In the rows, 128 means zero.
Known rows:
kloklir: [123 121 142 124 127 130 144 131  98 123 133 129 144 111 119 131 120 123
 134 128 114 109 128 146 121 133 146 127 129 135 145 124 109 138 140 126
 125 126  88 120 115 132]
litril: [138 143 125 123 133 125 114 130 136 114 125 128 121 119 134 124 124 133
 131 136 142 126 124 116 126 126 132 135 126 129  91 134 125 132 106 128
 122 129 115 134 133 125]
flopla: [130 151 124 117 136 124 113 134 128 108 116 135 128 115 111 124 119 129
 135 126 129 116 125 128 130 137 139 129 120 134 103 141 108 132 113 138
 131 123 134 125 131 120]
gevasun: [123 112 129 120 129 124 144 124 110 134 130 130 132 114 117 118 123 117
 129 128 123 118 131 145 124 128 143 117 129 111 141 135 100 135 163 128
 136 126 100 136 111 131]
drigi: [125 139 103 116 125 143 131 117 122 120 110 130 135 154 143 159 145 110
 134 136  77 109 120 116 129 143 112 137 128 109  95 128 142 143 120 142
 158 133 249 123 141 126]
greler: [129 138 115 118 121 145 141 105 125 136 110 128 128 142 156 166 152 106
 133 131  87 117 126 124 133 144 105 133 122 114  96 131 146 134 129 135
 153 126 233 145 137 123]
pegi: [136 150 141 122 129 129 129 121 140 130 115 134 132 118 127 125 127 126
 129 125 142 122 133 132 137 134 134 125 117 139 100 141 115 124 122 130
 126 119 124 146 131 118]
nuken: [133 142 126 117 134 122 119 125 136 117 120 128 118 121 124 125 127 131
 128 131 141 127 128 118 129 132 132 129 125 127  96 140 119 126 114 128
 124 126 123 138 133 122]
momar: [141 145 159 118 132 126 111 126 149 133 125 126 120 149 112 122 126 136
 122 134 159 138 157 119 129 121 126 136 127 142  97 134 130 124 123 128
 121 134 113 126 137 123]
tronul: [131 148 144 114 133 122 121 127 140 122 117 134 128 127 105 121 123 129
 128 125 139 122 137 129 136 133 137 127 118 134 113 139 111 120 125 139
 133 118 132 134 133 118]
zetir: [123 118 162 123 127 127 147 123 123 153 129 133 143 136 113 123 123 116
 132 123 129 118 145 157 127 131 144 119 120 133 153 137 111 128 168 133
 135 119 104 129 111 126]
gribrok: [109 154  98 143 130 119 127 120 130 109 124 117  94 128 122 138 130 126
 123 101 143 181  85 145 128 143  90 131 127 131 163 135 125 112  86 130
 101 111 158 108 122 124]
busam: [121 128  94 153 128 131 131 137 162 119 134 141 139 102 151 115 130 149
 136 123 105 124 121 103 143 123 116 127 128 127 172 120 153 124 108 129
 136 126 159 131 148 125]
skadin: [130 111 138 126 128 126 133 132 110 138 137 124 129 138 125 121 120 121
 129 137 137 127 133 134 117 121 137 125 132 123 134 129 122 139 149 126
 124 135  86 119 113 136]
pludenel: [123 139 110 128 127 134 130 119 144 127 119 131 135 135 133 139 139 126
 130 123 106 126 127 119 137 135 113 130 127 123 131 128 139 126 122 136
 145 129 201 130 141 123]
fufla: [124 116 139 124 129 127 140 126 107 137 136 127 131 130 123 125 119 122
 131 133 132 123 139 143 121 125 139 125 129 127 142 130 114 140 154 128
 129 131  89 123 113 135]
bego: [133 144 124 122 132 123 116 127 132 116 120 127 116 122 122 122 126 129
 125 133 145 134 121 118 128 129 127 131 128 123  91 134 122 127 116 125
 121 135 120 135 133 126]
gitra: [115 108 121 143 118 137 151 131 111 137 139 131 146 125 148 145 133 119
 137 114  93 116 113 150 129 135 129 125 126 133 177 114 132 128 131 128
 132 119 141 122 120 132]

Facts:
bomer λ lotam zigal gresak flalak trodrun lagril tiston
brezas λ pimebi beflorim laplu
britril λ vibogik drutum zuzaplu momar nufus
brotrise λ mefli vegi suflak
brusak λ flodrenul troplas kuge
bubren λ leplar mefli stibon
busam λ drinil
dedrin λ pelu brudil riful
demigril λ datruk pelu klilatruk gopil mede kiskel
dopimen λ bride boban
drafir λ nufus tiston
drigi λ fenak trodrun suflak
dusta λ stodopon
flebrubos λ vibogik briful liskem
flopla λ vuvas vineflas nufus suflak
fofis λ pelu skebre
fogrel λ plumitri migas trodrun
fugo λ skares fozadam liskem grake mede
gamuskam λ flodrenul zodam
gevasun λ kezan liskem fodu
gira λ brudil
gitra λ topa skitrik flalak trulon
gredruflis λ dufe kiskel
greler λ lotam stuzir riful
klakle λ momar domotrik zodam gregen
kloklir λ litril migas
kubral λ datruk domotrik klugos
kubrer λ skitrik brimilom brobrutus gresak
laletrer λ lotam vedo skitrik stodopon
mabrak λ migas tiston
maflas λ drutum troplas botre
nagus λ plaploplil skadin
nisun λ nufus fletrok
nobre λ pilir plabam
peflum λ brimilom
pegi λ vedo kuge
plopa λ gresak
ploplum λ nobron grusta plaploplil
pludenel λ fletrok brudil
pludi λ kostun momar sufal
rilum λ fenak
seskul λ bego skadin
siplum λ skavu flalak
sisku λ totudral mede
sistunuk λ stodopon
skati λ zuzaplu plabam trulon lotrum
skidravom λ vibogik zuzaplu grusta
skorugrak λ grake
stepi λ klugos
stolil λ tiston
stuvisto λ drinil bride
tevas λ pedre totudral trafus
tizus λ dakol
trigum λ vineflas noklek
tronul λ momar plome sufal
vaskulo λ stuzir zigal skitrik bride dakol lotrum
vatrupan λ leplar gotul sufal
vazol λ stibon
zetir λ pelu fere momar kuge
ziflun λ skares motaso bukas
ξ b <- bebror beflorim bevon bomer brafidar briful brimilom broflas brotrise bubren bukas datruk dedrin demigril domotrik dopimen drafir drutum dusta feflukul fenak flalak fufla fugo gevasun gevi gitra gregen gresak grusta klatu klilatruk kloklir kubral kubrer lagril laplu leplar lotam lotrum mabrak mefli migas nagus noklek pelu plibras plumitri riful seskul siplum skadin skares skebre skiklus skorugrak stostus stuflu sufal teseli tevas tizus topa tristen tukudris vatrupan vazol vedo vegi vineflas zetir zigal zodam
ξ a <- bego boban botre brezas bride britril brobrutus brudil brusak busam dakol drigi drinil droklen dufe faklal fere fiplol flebrubos fletrok flodrenul floke flopla fodu fofis fogrel fozadam gakle gamuskam gira gopil gotul grake gredruflis greler gribrok grugror kezan kiskel klakle kleskiflol klugos kostun kuge laletrer liskem litril litru maflas mede momar motaso nisun nobre nobron nufus nuken pedre peflum pegi pilir pimebi plabam plabror plagrim plaploplil plibak plome plopa ploplum pludenel pludi plurar ranum rebom rilum sisku sistunuk skati skavu skidravom skitrik stagas stepi stibon stigrer stodopon stolil stuvisto stuzir suflak terik tiston totudral trafus trigum trodrun troke tronul troplas trulon vaskulo vibogik vuvas ziflun zotru zuzaplu
bebror κ dakol fletrok tiston
bevon κ topa drutum bubren
britril κ busam fufla plabror nufus trodrun
broflas κ litru mede
dedrin κ plibras fufla skorugrak
droklen κ bego pludenel
dufe κ gotul
fenak κ siplum nuken
fere κ pegi bego fletrok sufal
fiplol κ stuvisto
flebrubos κ tristen
floke κ sufal
fogrel κ pludi stibon
fozadam κ kostun laplu
gakle κ pilir plabam troplas
gamuskam κ bomer lagril gira
gitra κ vazol rebom ploplum stodopon brudil
grake κ troplas
gresak κ bride stuvisto laplu
grugror κ kuge
kleskiflol κ brusak mefli skorugrak nufus trodrun
klilatruk κ trulon gribrok
kloklir κ stibon tiston
klugos κ bubren
liskem κ leplar plome kubral botre
maflas κ pilir klatu stostus
nagus κ stagas teseli
peflum κ lagril
pimebi κ kezan
plaploplil κ zigal stagas tristen
plopa κ riful
plumitri κ stuflu tronul lagril brotrise
plurar κ plabam sufal riful
seskul κ busam gevi stibon gribrok
sistunuk κ gregen
skidravom κ gevi grusta
skiklus κ skavu greler nufus gopil
trigum κ klakle kubrer fufla
tukudris κ kubrer mabrak
vaskulo κ brezas
vatrupan κ skitrik sufal
vegi κ brafidar laplu
ziflun κ totudral grusta
zodam κ stepi tizus laplu
zotru κ brimilom sisku skadin
zuzaplu κ mefli
beflorim δ pludi
brobrutus δ rebom stolil sistunuk
brudil δ bego
bubren δ kleskiflol fenak grusta
busam δ troke
datruk δ kleskiflol plagrim
dedrin δ flalak
drigi δ faklal greler
faklal δ riful
feflukul δ busam stigrer
fenak δ nobre grusta
fere δ floke
fiplol δ flalak
flodrenul δ siplum teseli
fodu δ skares gotul bomer
gevi δ nobre
gitra δ skebre
grake δ klilatruk
gregen δ busam fiplol
greler δ klatu gevi
gribrok δ seskul
grusta δ plibras
kiskel δ nobron zodam
kleskiflol δ bego plibak
klilatruk δ nuken
kubral δ brudil
lagril δ riful stigrer
litru δ plabam
mede δ terik fiplol
migas δ bubren motaso
nobron δ boban botre
noklek δ seskul
pimebi δ motaso
plabam δ siplum gredruflis
plagrim δ droklen
plaploplil δ stuflu beflorim
plibak δ gevi
plibras δ klatu
plome δ bego
pludenel δ zodam
pludi δ rilum plagrim
ranum δ drigi stolil klilatruk stigrer
rebom δ pludi
riful δ greler
seskul δ fenak
siplum δ fiplol
skares δ gakle sistunuk
skitrik δ skares vineflas stolil teseli
stibon δ beflorim
stolil δ seskul
stuflu δ bomer
suflak δ dopimen brobrutus plabam
terik δ migas
teseli δ zodam klilatruk
totudral δ busam kostun
trafus δ lagril gregen
troke δ siplum motaso
vegi δ vuvas stuflu zetir
vineflas δ gakle
vuvas δ nuken gribrok
zodam δ faklal
zuzaplu δ kleskiflol

Rows:
No name comes twice in this set of rows, the named rows included.
[130 145 132 118 132 123 116 134 124 105 120 130 129 109 104 128 126 135
 131 127 123 118 126 123 128 136 139 132 125 137 107 133 112 123 110 130
 126 121 122 125 137 121]	trigum
[130 114 142 120 127 127 143 124 107 139 132 125 131 139 127 132 125 114
 131 135 128 121 136 142 119 127 139 126 130 117 123 130 118 140 158 130
 133 136 113 127 114 135]	klatu
[126 121  98 145 130 126 128 128 164 127 131 129 123 119 133 110 134 148
 121 131 127 139 131  98 140 113 107 126 136 117 158 126 153 118 121 122
 135 139 154 137 147 128]	mede
[135 145 129 124 127 131 127 125 124 118 118 134 135  89 138 142 133 129
 136 122 122 109 117 129 136 142 141 127 116 143 104 130 115 123 105 124
 125 110 115 160 133 118]	vaskulo
[127 135 118 139 126 132 122 126 150 133 127 124 116 146 140 133 138 134
 122 125 128 150 127 118 133 126 102 135 132 130 138 128 153 122 115 129
 127 132 170 123 139 127]	brudil
[135 133 115 127 134 119 116 129 144 116 124 129 121 105 125 110 125 139
 125 135 143 131 132 106 132 120 131 127 129 121 112 136 120 124 126 124
 127 132 106 143 137 125]	motaso
[114 105 131 145 120 134 151 133 124 144 140 132 151 124 128 128 131 135
 132 115  95 117 129 141 134 129 128 120 130 135 202 116 137 121 149 127
 138 125 136 124 126 132]	dedrin
[112 110 130 138 124 130 152 123 126 150 131 128 138 139 123 127 131 120
 126 117 104 131 135 149 131 130 120 119 128 118 193 126 129 126 165 133
 143 126 158 118 116 133]	kubral
[125 128 104 142 125 127 117 136 142 111 131 127 128 123 128 125 134 144
 124 125 111 133 122 105 134 127 116 131 137 133 146 119 139 116 100 124
 127 133 156 119 146 126]	pimebi
[135 132 124 117 129 124 111 132 123 120 123 128 121 109 134 140 131 135
 131 124 134 116 122 120 136 132 141 126 120 139 101 127 119 118  94 126
 126 120 116 150 136 121]	peflum
[123 113 140 121 129 124 153 118 113 149 127 131 134 120 110 120 126 113
 128 127 125 119 146 149 130 130 145 114 123 118 150 140 102 129 179 129
 137 122 100 144 111 129]	demigril
[116 102 113 136 120 137 146 124 116 145 138 126 138 152 144 135 136 117
 128 130  93 127 135 132 124 124 114 127 137 110 173 116 150 139 152 133
 149 142 181 107 122 139]	teseli
[129 149 126 118 132 124 120 119 129 120 115 130 118 115 129 134 127 120
 131 124 134 129 116 133 130 139 129 128 119 130  95 142 108 127 114 130
 123 117 130 144 128 120]	nobre
[107 117 115 144 118 127 129 133  98 125 143 114 111 161 127 147 127 120
 123 106 119 162  91 160 113 136 106 131 138 129 174 112 135 121 104 129
 103 126 144  83 111 140]	fenak
[133 106 140 134 130 120 132 131 119 137 135 128 130 135 121 118 129 116
 127 138 132 122 113 136 111 123 142 127 131 115 116 121 124 131 165 127
 124 116  91 119 112 133]	laplu

The same elements again, as new rows of numbers:
Known rows:
zotru: [122 151 114 110 145 116 116 130 109 107 101 132 112 131 144 125 127 165
 136 125 119 172 128 141 168 129 139 112 106 134 141 131 115 132 149 149
 126 127 111 137 147 133 146 133 111 136  92 130]
seskul: [ 52 103 156 189  77 167 148 119 151 104  84 114  72 167 145 201 236 212
 173 140  71  63  88  85  74 136  92 136 180 123 144  67 130 137 231  70
 130 217 178 127 113 166 139  92  92 134 110 171]
broflas: [140 168 123 117 132 163 118 149 136 120  95 131 121 104 152 121 153 175
 124 121 109 137 119  99 125 109 160 147 107 110 137 116 120 115 127 114
 153 147  90 117 135 147 130 100  98 123  98 121]
gakle: [109 154 126 110 151 120 127 131 118 118 110 136  98 139 143 134 138 152
 141 126 113 177 122 139 171 121 144 117 110 130 142 129 105 129 150 151
 126 131 102 137 148 126 148 125 115 133  91 127]
plumitri: [143 170 114 113 127 162 110 148 136 131  95 122 122 109 157 124 143 183
 115 121 107 140 124 111 122 108 161 145 111 119 137 117 116 120 118 110
 148 156  91 117 146 154 133 103  92 129  89 124]
faklal: [ 79  76 161  92  61  92 166 136  69 139 111  92 135 112 153 114 109 129
 143 111  56 121 133 108 180 170  96 153  76 122  73 143 111  97 134 126
  72 121  97 139 117 109 163 141 144 134 165  83]
teseli: [ 94 103 174 120  70 127 138 135 130 138 105  98 121 105 139 144 142 145
 128 122  63  86 114  89 111 132 114 180 108 107  82 118 115  93 107  88
 126 129  88 128 115 148 144 115 133 117 141  88]
tiston: [137 149 131  72 140 127  94 164 116 118  94 107  92 170 138 178 128 178
 108 113 149 136 112 141 177 100 149 102  94 135 156 106  89  99 169 142
 135 143 134 128 150 126 135 129 150 136 130 121]
leplar: [139 156 129 121 140 168 113 157 146 109 104 132 126 114 140 111 144 175
 116 117 114 111 130  95 122 108 156 140 108 119 136 112 130 110 119 108
 170 142  88 121 145 149 140 109 106 116 106 124]
stuflu: [ 93 115 162 136  90 132 124 130 145 131 103 100 106 119 130 152 146 160
 124 131  76  87 114 105  95 129 120 170 122 118  94 113 114 101 111  86
 144 134  99 130 129 165 144 114 125 118 116 106]
demigril: [126 149 133 144 132 173 134 139 123 119 130 109 113  86 134 114 153 151
 120 122 114 121 135  89 115  84 144 114 113 107 146  97 145 105 116 107
 171 170  92 111 141 141 126 131 110 126 112 130]
gira: [ 99 133 122 138 151 124 148 106  80 105 157  83  66  97 122 101 102 147
 120 135 132 158 145 115 139  63 113  74 108 121 135 110 133  92 109 143
 126 163 113 120 144 117 130 190 126 157 109 140]
pilir: [112 147 128 111 160 127 123 138 122 102 119 141 101 150 133 122 116 157
 127 119 124 150 133 127 169 115 139 117 102 135 132 121 113 114 144 148
 143 121 105 138 146 124 154 132 126 128 107 131]
pegi: [ 97 135 129 132 147 137 134 136 114 122 142 130 113 142 123 128 137 117
 135 121 122 147 138 138 168 111 131  96 106 138 149 103 133 133 149 139
 167 142 106 137 152 116 155 134 138 131 113 141]
mefli: [133 164 125 119 131 170 115 153 140 104 101 139 131 111 135 114 148 192
 118 119 125 110 122  87 117 102 155 135  95 111 136 105 132 103 123 103
 183 130 107 117 134 142 138 112 103 116 124 115]
vuvas: [ 71  94 160 132 102  90 130 114 121 106  97 109  88 150 128 167 146 159
 148 135  86 117 110 133 141 147  96 132 133 134 104 124 110 119 168 125
 103 128 133 147 125 147 152 137 132 133 111 124]
skati: [120 130 122 130 138 127 114 140 106 111 120 115 126 132 133 130 134 136
 129 123 125 142 141 147 168 124 133  89 104 143 152 109 139 133 151 142
 157 141 115 138 152 134 148 140 131 136 104 144]
ploplum: [120 128 123 127 145 129 116 141 107 105 121 113 117 131 127 123 121 141
 125 119 128 135 147 140 165 117 132  92 103 145 147 108 139 127 144 145
 154 138 119 140 154 134 149 147 131 137 104 143]

Rows:
No name comes twice in this set of rows, the named rows included.
[ 91 109 181 139 114  46  93 103 142 116 105 105  93 104 106 186 159  94
 137 152 111 149  84 174 132 125 107 127 138 117 107 144 114 129 118 138
 141  55 107 149 111 168 132 145 154 109  83  86]	fiplol
[ 66  99 155 138  98  89 129 113 121 110 100 109  88 153 129 165 147 151
 147 135  88 119 104 138 140 146  96 141 134 135 100 119 112 126 162 123
 106 118 137 148 121 148 155 133 133 133 110 122]	brobrutus
[124 138 127 114 150 119 110 143 116 100 101 135 117 130 131 125 127 161
 133 123 122 147 140 138 171 134 140 102 100 140 148 131 124 124 153 151
 146 126 111 138 154 135 150 137 113 127  97 132]	vibogik
[ 77  96 180 102  61 148 190 142 100 157 128  93 118 100 153 114 132 136
 133 109  43  92 120  50 130 123 113 187  87  92  67 120 108  72 104  84
  99 149  71 118 110 105 153 116 137 123 182  75]	riful
[ 70  92 159 131  87  86 128 116 120 110  93 119 112 134 123 164 158 159
 158 138  87 118 114 138 149 163  95 120 117 131 119 131 115 127 173 123
 122 122 138 143 127 150 154 140 121 130 122 113]	zuzaplu
[150 161 114 111 108 178  89 166 127 153 109  77 120 135 155 156 139 158
  85 113 129  98 117 126 121  79 156 131 103 127 141  66 120 111 120  92
 162 171 118 115 142 149 125 104 143 137 116 142]	bomer
[135 157 126 137 123 176 123 148 127 130 120 114 125 104 143 121 156 148
 115 119 114 116 123 104 120  91 146 126 108 117 140  89 142 121 119 100
 174 155 100 117 140 140 133 108 121 128 108 133]	dopimen
[ 93 120 148 150  64 144 130 129 126 161 112  83 121 110 154 168 180 122
 130 131  74 105  98 128 104 119 116 156 134 114 111  88 128 134 126  77
 138 155 110 125 115 154 130  97 133 128 112 122]	gitra
[104 160  89 144 131 134 120 128 112 115 125 138 131 158 155  93 113 137
 125 115 124 155 116 159 166 113 127 138 109 148 105  85 135 150 130 130
 151  93 122 152 124 121 167 107 137 134  94 154]	stodopon
[137 155 123 130 121 174 120 150 127 134 112 109 128  98 149 128 159 150
 116 124 108 126 129 109 123 101 153 124 111 118 151 101 137 123 123 105
 166 169  94 115 145 147 128 112 109 126 100 132]	nagus
[126 152 151 118 157 177 123 163 164 114 113 154 123 126 122 126 154 156
 129 112 109 107 139  87 130 115 165 141 105 119 150 115 128 105 128 115
 194 143  78 124 161 145 152 103 114 107 114 114]	sufal
[112 135 129 123 143 127 123 138 107 124 119 122 116 125 136 139 146 128
 138 126 117 158 138 145 172 125 137  90 107 141 160 120 127 134 155 148
 143 154 107 135 157 130 142 136 123 136  97 139]	maflas
[ 76 100 163 130 103  82 120 115 124 111 107 107  96 140 117 158 131 138
 138 134  96 122 115 143 143 138 101 134 123 134  97 130 110 115 138 127
 123 101 119 146 126 149 154 141 144 126 113 106]	litru
[113 139 122 127 155 123 116 138 115  90 114 137 116 130 127 111 118 156
 133 119 126 147 140 131 165 125 135 104 102 142 138 124 130 123 145 147
 148 122 109 139 149 132 154 141 119 132 101 135]	kuge

